[[  9.3 -40.0   5.1  51.2]
 [  1.7  49.2 -36.8  32.8]]
:
[[  9.3 -40.0]
 [  1.7  49.2]]

[[ 18.0 -12.7]
 [-48.7  36.4]
 [-51.7  39.4]
 [  5.2  -4.8]]
:
[[ 18.0 -12.7]
 [-48.7  36.4]]

[[ 59.9 -58.7]
 [ 22.9 -44.7]
 [  7.7 -24.5]
 [ 62.2  12.4]]
:
[[ 59.9 -58.7]
 [ 22.9 -44.7]]

[[ 7.1 -0.6]
 [59.2 -5.4]
 [23.6 -2.1]
 [60.5 -5.5]
 [17.5 -1.6]]
:
[[ 7.1 -0.6]
 [59.2 -5.4]]

[[-28.7 -39.1  -0.8 -52.3  26.4]
 [-30.1  -3.8  41.0   4.2 -55.5]
 [ 36.9  13.1 -40.8   8.3  49.2]]
:
[[-28.7 -39.1]
 [-30.1  -3.8]]

[[-16.0 -10.4 -27.6   7.6 -21.2]
 [ 52.4  60.7  17.4 -61.4  41.0]
 [-51.9 -52.3 -38.6  51.4 -49.0]
 [ 11.7  19.7 -12.9 -22.2   2.6]]
:
[[-16.0 -10.4]
 [ 52.4  60.7]]

[[ 16.1 -47.2]
 [  8.6 -49.8]
 [ 23.4 -46.6]]
:
[[ 16.1 -47.2]
 [  8.6 -49.8]]
---
[[ 62.7  50.3 -48.7   8.6]
 [ -4.4  -5.2  31.4  13.3]]
:
[[ 50.3 -48.7]
 [ -5.2  31.4]]

[[ 37.0  -4.4  48.6 -18.0]
 [ 14.5 -12.9 -36.7  -6.8]
 [ 11.0  22.9  -4.1  30.2]]
:
[[ -4.4  48.6]
 [-12.9 -36.7]]

[[  5.9 -35.1  40.5]
 [-13.1  37.3 -47.5]]
:
[[-35.1  40.5]
 [ 37.3 -47.5]]

[[ 19.3 -39.0 -24.1]
 [  4.5  -7.7 -49.8]
 [ -4.1   6.9  48.4]
 [ 14.8 -32.7  34.8]]
:
[[-39.0 -24.1]
 [ -7.7 -49.8]]

[[ 52.0 -13.2  -0.8  -9.4]
 [ 18.6   9.1 -33.3  16.6]]
:
[[-13.2  -0.8]
 [  9.1 -33.3]]

[[ 27.6 -16.4  -9.4  -6.0 -18.4]
 [ 45.4 -44.5 -44.4 -44.7  41.0]
 [  2.4  -5.8  -7.9  -8.2  -3.3]
 [  3.4  -2.1  -0.6  -0.4 -25.6]
 [-41.0  30.4  23.9  20.8   0.5]]
:
[[-16.4  -9.4]
 [-44.5 -44.4]]

[[ -9.4  -4.5  23.8 -55.5]
 [-17.7 -31.0  55.9 -29.2]
 [-13.7  -7.1 -20.8 -13.6]
 [ 48.7 -47.6 -27.7  25.8]
 [ 13.5   6.3 -35.6 -61.2]]
:
[[ -4.5  23.8]
 [-31.0  55.9]]

[[-21.3   7.5  -5.0]
 [-28.3 -26.0  54.8]]
:
[[  7.5  -5.0]
 [-26.0  54.8]]

[[ 19.5  10.8  24.4  32.3  33.4]
 [-35.6 -21.2  23.5   1.3 -12.4]
 [-25.4 -30.5 -29.8 -58.8  17.7]
 [ 33.6  22.8  -2.9  45.1   5.3]]
:
[[ 10.8  24.4]
 [-21.2  23.5]]
---
[[ 32.5  14.1 -53.3  33.9]
 [  2.8   5.1 -60.5  18.4]
 [ 59.0  53.3 -25.6 -15.8]
 [ 13.2  33.5   4.8   6.8]
 [ -6.5   2.0   0.6  29.6]
 [  7.1  59.0   5.0  45.4]]
:
[[ -6.5   2.0   0.6  29.6]
 [  2.8   5.1 -60.5  18.4]
 [ 32.5  14.1 -53.3  33.9]
 [ 13.2  33.5   4.8   6.8]
 [ 59.0  53.3 -25.6 -15.8]
 [  7.1  59.0   5.0  45.4]]

[[-26.8  -6.0 -24.8 -24.5  -5.5 -27.0 -23.7]
 [ 41.5   7.1  44.1  44.9   9.3  35.4  44.6]
 [-25.9   9.8 -29.2 -29.8   5.6 -21.7 -30.0]
 [-17.0   0.8 -14.4 -14.3  -1.3 -18.0 -13.6]]
:
[[-26.8  -6.0 -24.8 -24.5  -5.5 -27.0 -23.7]
 [-17.0   0.8 -14.4 -14.3  -1.3 -18.0 -13.6]
 [ 41.5   7.1  44.1  44.9   9.3  35.4  44.6]
 [-25.9   9.8 -29.2 -29.8   5.6 -21.7 -30.0]]

[[ -4.4 -10.8 -10.7  -3.0  -4.0  15.2  -7.7 -10.6 -10.3 -10.8 -10.3  -2.1
   35.8  31.2  -9.8]
 [-25.3  29.5  30.1 -25.1  26.4 -19.8  30.9  31.0  31.2  29.5  31.0 -24.4
  -15.0 -19.2  31.4]
 [ 32.1 -34.5 -34.9  31.7 -24.8  33.0 -32.3 -35.5 -35.3 -34.5 -35.2  33.8
   27.2  42.0 -35.0]
 [-43.8  26.1  26.8 -42.6  31.4 -35.5  30.9  28.2  28.5  26.0  28.3 -43.0
  -38.9 -45.0  29.3]
 [-34.5  54.3  55.1 -34.8  45.7 -33.2  54.3  56.3  56.4  54.3  56.2 -32.5
   -3.9 -31.1  56.6]]
:
[[ 32.1 -34.5 -34.9  31.7 -24.8  33.0 -32.3 -35.5 -35.3 -34.5 -35.2  33.8
   27.2  42.0 -35.0]
 [ -4.4 -10.8 -10.7  -3.0  -4.0  15.2  -7.7 -10.6 -10.3 -10.8 -10.3  -2.1
   35.8  31.2  -9.8]
 [-43.8  26.1  26.8 -42.6  31.4 -35.5  30.9  28.2  28.5  26.0  28.3 -43.0
  -38.9 -45.0  29.3]
 [-25.3  29.5  30.1 -25.1  26.4 -19.8  30.9  31.0  31.2  29.5  31.0 -24.4
  -15.0 -19.2  31.4]
 [-34.5  54.3  55.1 -34.8  45.7 -33.2  54.3  56.3  56.4  54.3  56.2 -32.5
   -3.9 -31.1  56.6]]

[[  8.9 -12.2  -8.5   0.9  20.4  -9.0  36.4 -39.0 -29.9 -23.9  17.8  42.7
   28.4 -19.3]
 [ -3.7 -47.6  32.2  25.5 -10.0 -34.6 -29.1  17.8 -26.0  27.9 -30.6 -29.5
  -44.9 -19.4]
 [ 29.2 -19.0  15.0  12.5  33.0  46.6 -37.8  36.4 -47.1  40.3  35.0  20.8
   10.1 -27.9]]
:
[[ -3.7 -47.6  32.2  25.5 -10.0 -34.6 -29.1  17.8 -26.0  27.9 -30.6 -29.5
  -44.9 -19.4]
 [ 29.2 -19.0  15.0  12.5  33.0  46.6 -37.8  36.4 -47.1  40.3  35.0  20.8
   10.1 -27.9]
 [  8.9 -12.2  -8.5   0.9  20.4  -9.0  36.4 -39.0 -29.9 -23.9  17.8  42.7
   28.4 -19.3]]

[[ -9.2  14.8  31.0 -16.9   4.9 -16.0  12.2   1.8   6.4   5.5 -21.0]
 [ 24.9   8.9  -5.5  32.2  -9.2 -17.6 -14.5 -30.3 -13.2  48.1  19.8]
 [ 39.7  32.9   2.1 -15.5   9.5 -21.1 -15.7   4.2   3.3 -24.2  19.2]
 [ -5.7  -2.5 -13.2   8.4  18.7   0.7   1.8 -25.5  -1.4  -1.2  11.4]]
:
[[ -5.7  -2.5 -13.2   8.4  18.7   0.7   1.8 -25.5  -1.4  -1.2  11.4]
 [ 24.9   8.9  -5.5  32.2  -9.2 -17.6 -14.5 -30.3 -13.2  48.1  19.8]
 [ -9.2  14.8  31.0 -16.9   4.9 -16.0  12.2   1.8   6.4   5.5 -21.0]
 [ 39.7  32.9   2.1 -15.5   9.5 -21.1 -15.7   4.2   3.3 -24.2  19.2]]

[[ 20.2  59.4  19.5 -40.4 -44.1  25.0]
 [-32.0  17.0 -13.5  -7.6   6.6  37.0]]
:
[[-32.0  17.0 -13.5  -7.6   6.6  37.0]
 [ 20.2  59.4  19.5 -40.4 -44.1  25.0]]
